Below is a small trained network, with its code and all its weights. Each question gives an input and a target symbol and asks what happens when units are switched off, that is, made to give their printed mean instead of their output.

import numpy as np


def w(rows, s, z=0):
    codes = np.array(rows[::2]) - 128.0
    scale = np.full(codes.shape[1], s)
    scale[-1] = z or s
    return codes * scale


def f(y):
    return y / 2 * (1 + np.tanh(0.7978845608 * (y + 0.044715 * y**3)))


def softmax(a):
    e = np.exp(a - a.max(-1, keepdims=True))
    return e / e.sum(-1, keepdims=True)


def log_softmax(a):
    a = a - a.max(-1, keepdims=True)
    return a - np.log(np.exp(a).sum(-1, keepdims=True))


def net(x, mask):
    ids = ['ΛΞβηθπστφψω'.index(c) for c in x.split()]
    T = len(ids)
    res = E[ids] + P[:T]
    u = 0
    for l in range(2):
        q, k, v = (res @ M[l].T for M in (Q, K, V))
        z = softmax(np.where(np.tri(T) > 0, q @ k.T / 4**0.5, -1e9)) @ v
        res = res + np.where(mask[u], z, O[l][:, -1]) @ O[l][:, :-1]
        u += 1
        y = f(res @ A[l][:, :-1].T + A[l][:, -1])
        res = res + np.where(mask[u : u + 8], y, B[l][:, -1]) @ B[l][:, :-1]
        u += 8
    return log_softmax(res[-1] @ U[:, :-1].T + U[:, -1])


Q, K, V, O, A, B = {}, {}, {}, {}, {}, {}
E = w([
[91,108,160,161,233,147,179,66,139],'Λ',
[173,109,74,228,98,135,137,184,26],'Ξ',
[39,118,119,160,104,95,208,132,146],'β',
[65,240,177,163,123,199,138,179,168],'η',
[237,214,133,136,149,68,103,222,219],'θ',
[142,214,250,115,111,80,136,123,47],'π',
[124,152,85,98,138,21,148,104,188],'σ',
[125,115,96,24,158,58,160,92,125],'τ',
[159,181,123,217,148,95,64,167,124],'φ',
[65,153,155,83,131,143,102,180,159],'ψ',
[74,164,77,112,147,141,70,187,81],'ω',
],0.016)
P = w([
[75,97,146,118,183,136,98,149,183],'0',
[188,218,59,74,138,195,173,179,108],'1',
[93,163,140,177,53,49,69,49,186],'2',
[1,92,146,96,202,81,182,208,158],'3',
[107,246,67,94,158,139,251,203,74],'4',
[79,185,166,178,78,36,45,15,173],'5',
],0.0096)
Q[0] = w([
[171,7,162,139,58,175,72,104,95],'L0H1',
[66,132,138,139,160,146,165,100,108],'L0H1',
[143,137,118,100,166,132,197,203,65],'L0H1',
[150,91,117,116,103,118,68,100,142],'L0H1',
],0.013)
K[0] = w([
[207,84,68,147,52,254,133,77,132],'L0H1',
[133,123,117,50,158,115,154,210,63],'L0H1',
[65,86,98,161,184,115,201,189,152],'L0H1',
[138,124,126,119,21,147,116,29,114],'L0H1',
],0.009)
V[0] = w([
[130,146,254,148,120,117,155,99,101],'L0H1',
[135,95,132,112,232,148,116,181,106],'L0H1',
[181,125,76,55,157,116,36,134,58],'L0H1',
[175,99,78,220,197,97,122,100,71],'L0H1',
],0.0085)
O[0] = w([
[150,123,107,135,9,143,143,118,133,93],'L0H1',
[119,118,96,157,165,166,151,110,145,171],'L0H1',
[144,134,105,168,152,80,175,73,74,107],'L0H1',
[77,139,61,56,117,122,122,139,89,2],'L0H1',
],0.015,0.005)
A[0] = w([
[131,184,119,225,133,188,139,163,97,254],'L0N1',
[223,187,79,159,132,162,113,163,113,244],'L0N2',
[70,2,119,159,180,177,151,116,126,209],'L0N3',
[75,59,156,72,143,98,135,10,231,216],'L0N4',
[162,226,98,108,71,59,167,164,101,244],'L0N5',
[196,158,100,132,86,171,185,197,224,55],'L0N6',
[153,68,197,145,162,87,129,66,181,104],'L0N7',
[172,195,125,84,210,160,219,107,91,118],'L0N8',
],0.0076,0.003)
B[0] = w([
[94,99,80,38,79,121,138,92,187,175],'L0N1',
[66,106,209,123,156,82,198,87,138,165],'L0N2',
[151,229,156,35,206,94,69,157,135,180],'L0N3',
[65,51,202,83,25,117,174,177,228,244],'L0N4',
[155,228,129,53,102,234,53,174,120,207],'L0N5',
[192,11,97,127,179,128,87,111,28,185],'L0N6',
[167,90,105,28,54,73,196,216,2,203],'L0N7',
[129,163,245,212,165,223,195,161,161,218],'L0N8',
],0.0068,0.011)
Q[1] = w([
[118,36,142,187,118,6,59,103,74],'L1H1',
[76,154,48,216,252,105,199,194,112],'L1H1',
[143,118,95,151,89,65,52,107,66],'L1H1',
[79,181,156,124,49,2,159,74,47],'L1H1',
],0.007)
K[1] = w([
[147,118,140,148,88,101,101,26,152],'L1H1',
[117,108,40,123,176,88,144,88,150],'L1H1',
[152,177,152,157,92,141,87,2,96],'L1H1',
[103,135,175,96,114,106,143,66,50],'L1H1',
],0.0093)
V[1] = w([
[177,58,122,194,140,249,152,140,117],'L1H1',
[29,149,25,143,138,103,73,100,78],'L1H1',
[110,192,99,134,104,253,143,184,63],'L1H1',
[94,128,186,138,69,194,189,128,25],'L1H1',
],0.0065)
O[1] = w([
[158,159,101,128,45,81,117,119,243,45],'L1H1',
[74,110,133,179,4,48,91,151,92,6],'L1H1',
[200,119,166,103,45,235,253,125,81,70],'L1H1',
[253,77,86,186,105,235,173,232,168,121],'L1H1',
],0.0065,0.017)
A[1] = w([
[59,58,123,98,120,80,190,110,125,82],'L1N1',
[90,151,120,135,98,88,103,129,130,140],'L1N2',
[97,181,67,142,164,178,90,115,102,166],'L1N3',
[128,144,124,111,153,168,153,112,166,48],'L1N4',
[155,175,142,253,156,171,168,121,95,62],'L1N5',
[166,114,66,113,55,168,176,112,107,2],'L1N6',
[93,184,144,143,84,119,95,154,107,160],'L1N7',
[70,82,149,171,102,125,107,139,164,227],'L1N8',
],0.011,0.005)
B[1] = w([
[166,114,143,103,101,122,202,58,145,216],'L1N1',
[159,39,90,108,131,94,89,175,227,148],'L1N2',
[255,130,183,79,57,52,136,150,120,195],'L1N3',
[174,101,145,148,81,95,52,78,158,253],'L1N4',
[93,84,92,123,93,31,131,173,159,197],'L1N5',
[85,174,57,124,209,98,136,122,121,197],'L1N6',
[177,70,109,212,180,203,106,85,181,156],'L1N7',
[118,220,179,253,86,88,190,157,61,155],'L1N8',
],0.0084,0.013)
U = w([
[154,71,132,40,75,115,136,121,66,132],'Λ',
[102,134,178,153,127,173,143,215,116,254],'Ξ',
[77,85,105,60,148,165,50,203,171,101],'β',
[159,75,143,118,82,179,113,91,170,137],'η',
[105,215,150,116,112,147,93,1,192,146],'θ',
[98,129,54,137,236,129,92,117,109,164],'π',
[154,190,165,108,176,119,97,118,50,67],'σ',
[171,92,104,137,117,60,104,159,151,62],'τ',
[148,175,110,95,97,153,161,146,170,169],'φ',
[156,87,161,141,186,198,167,45,131,96],'ψ',
[77,163,121,132,126,84,168,95,139,129],'ω',
],0.0086,0.0056)

Each question gives the input, a string of symbols that net reads in full, and the target symbol t.
The units are the heads (4 rows each of Q, K, V and O) and the neurons (one row each of A and B). Each row of codes is followed by its name. A weight is (code - 128) times the scale printed after its matrix; where a second scale follows, it is the last column's (O, A, B and U).
mask holds one flag per unit, layer by layer, with each layer's heads first. A switched-off unit (its flag False) gives its mean, the last column of its rows in O or B, instead of its output. The means were averaged over made-up inputs and are rounded, as every weight is.
A unit's drop is (log p(t) with every unit on - log p(t) with that unit switched off) / (log p(t) with every unit on - log p(t) with every unit switched off).
The circuit of an input: a set's keep is (log p(t) with only the set's units on - log p(t) with every unit switched off) / (log p(t) with every unit on - log p(t) with every unit switched off). Starting from the 12 units with the biggest drops (on a tie, the unit counted first), units are removed one at a time, each time the one whose removal leaves the highest keep (on an exact tie, the one counted first), for as long as the keep stays at least 0.8.
circuit, biggest first: the units of the circuit, biggest drop first
unit that matters most: the unit with the biggest drop
top k neurons: the k neurons with the biggest drops, biggest first
input ψ ψ ψ, target Ξ: circuit, biggest first	[L1N8, L0H1, L1N1]
input τ φ τ σ, target ω: unit that matters most	L1N1
input τ τ τ θ τ, target θ: circuit, biggest first	[L1H1, L0N6, L0N7]
input ψ ψ β, target ω: circuit, biggest first	[L0N5, L1N8]
input ψ θ τ η, target η: circuit, biggest first	[L0H1, L1H1, L1N4]
input τ τ φ τ Ξ, target τ: circuit, biggest first	[L1N5, L0H1]
input τ ω τ τ, target ψ: circuit, biggest first	[L0H1, L1N1]
input τ π φ, target φ: circuit, biggest first	[L1H1, L0H1, L0N8]
input β σ θ σ θ, target σ: circuit, biggest first	[L0N4, L0N5, L0N6]
input σ τ φ σ Ξ, target σ: top 2 neurons	[L0N4, L1N3]
input ψ β θ φ, target τ: top 2 neurons	[L1N2, L0N8]
input ω η ψ ψ τ Ξ, target π: top 3 neurons	[L1N6, L1N7, L0N4]
input β ψ φ, target η: top 4 neurons	[L1N7, L0N5, L0N7, L0N8]
input σ π ψ, target φ: circuit, biggest first	[L1H1, L1N6, L0N8]
input θ β τ σ η, target σ: unit that matters most	L1H1
input τ φ σ π ψ, target π: top 2 neurons	[L1N6, L0N6]
input ω η σ τ σ, target τ: top 4 neurons	[L1N5, L0N8, L0N4, L0N7]
input φ σ τ τ σ, target τ: top 4 neurons	[L1N5, L0N8, L0N4, L1N3]
input ψ ψ ψ τ φ, target τ: top 2 neurons	[L1N5, L0N4]
input θ ψ θ, target σ: unit that matters most	L0N5
input ψ τ ω, target τ: top 4 neurons	[L1N2, L0N8, L0N4, L1N3]
input Ξ π τ σ β, target σ: top 3 neurons	[L0N4, L0N7, L1N3]
input ω θ η τ θ, target τ: top 2 neurons	[L1N5, L0N8]
input θ θ π σ, target ω: top 3 neurons	[L1N1, L1N8, L0N5]
input θ ψ τ ψ β, target ψ: top 2 neurons	[L0N1, L0N6]
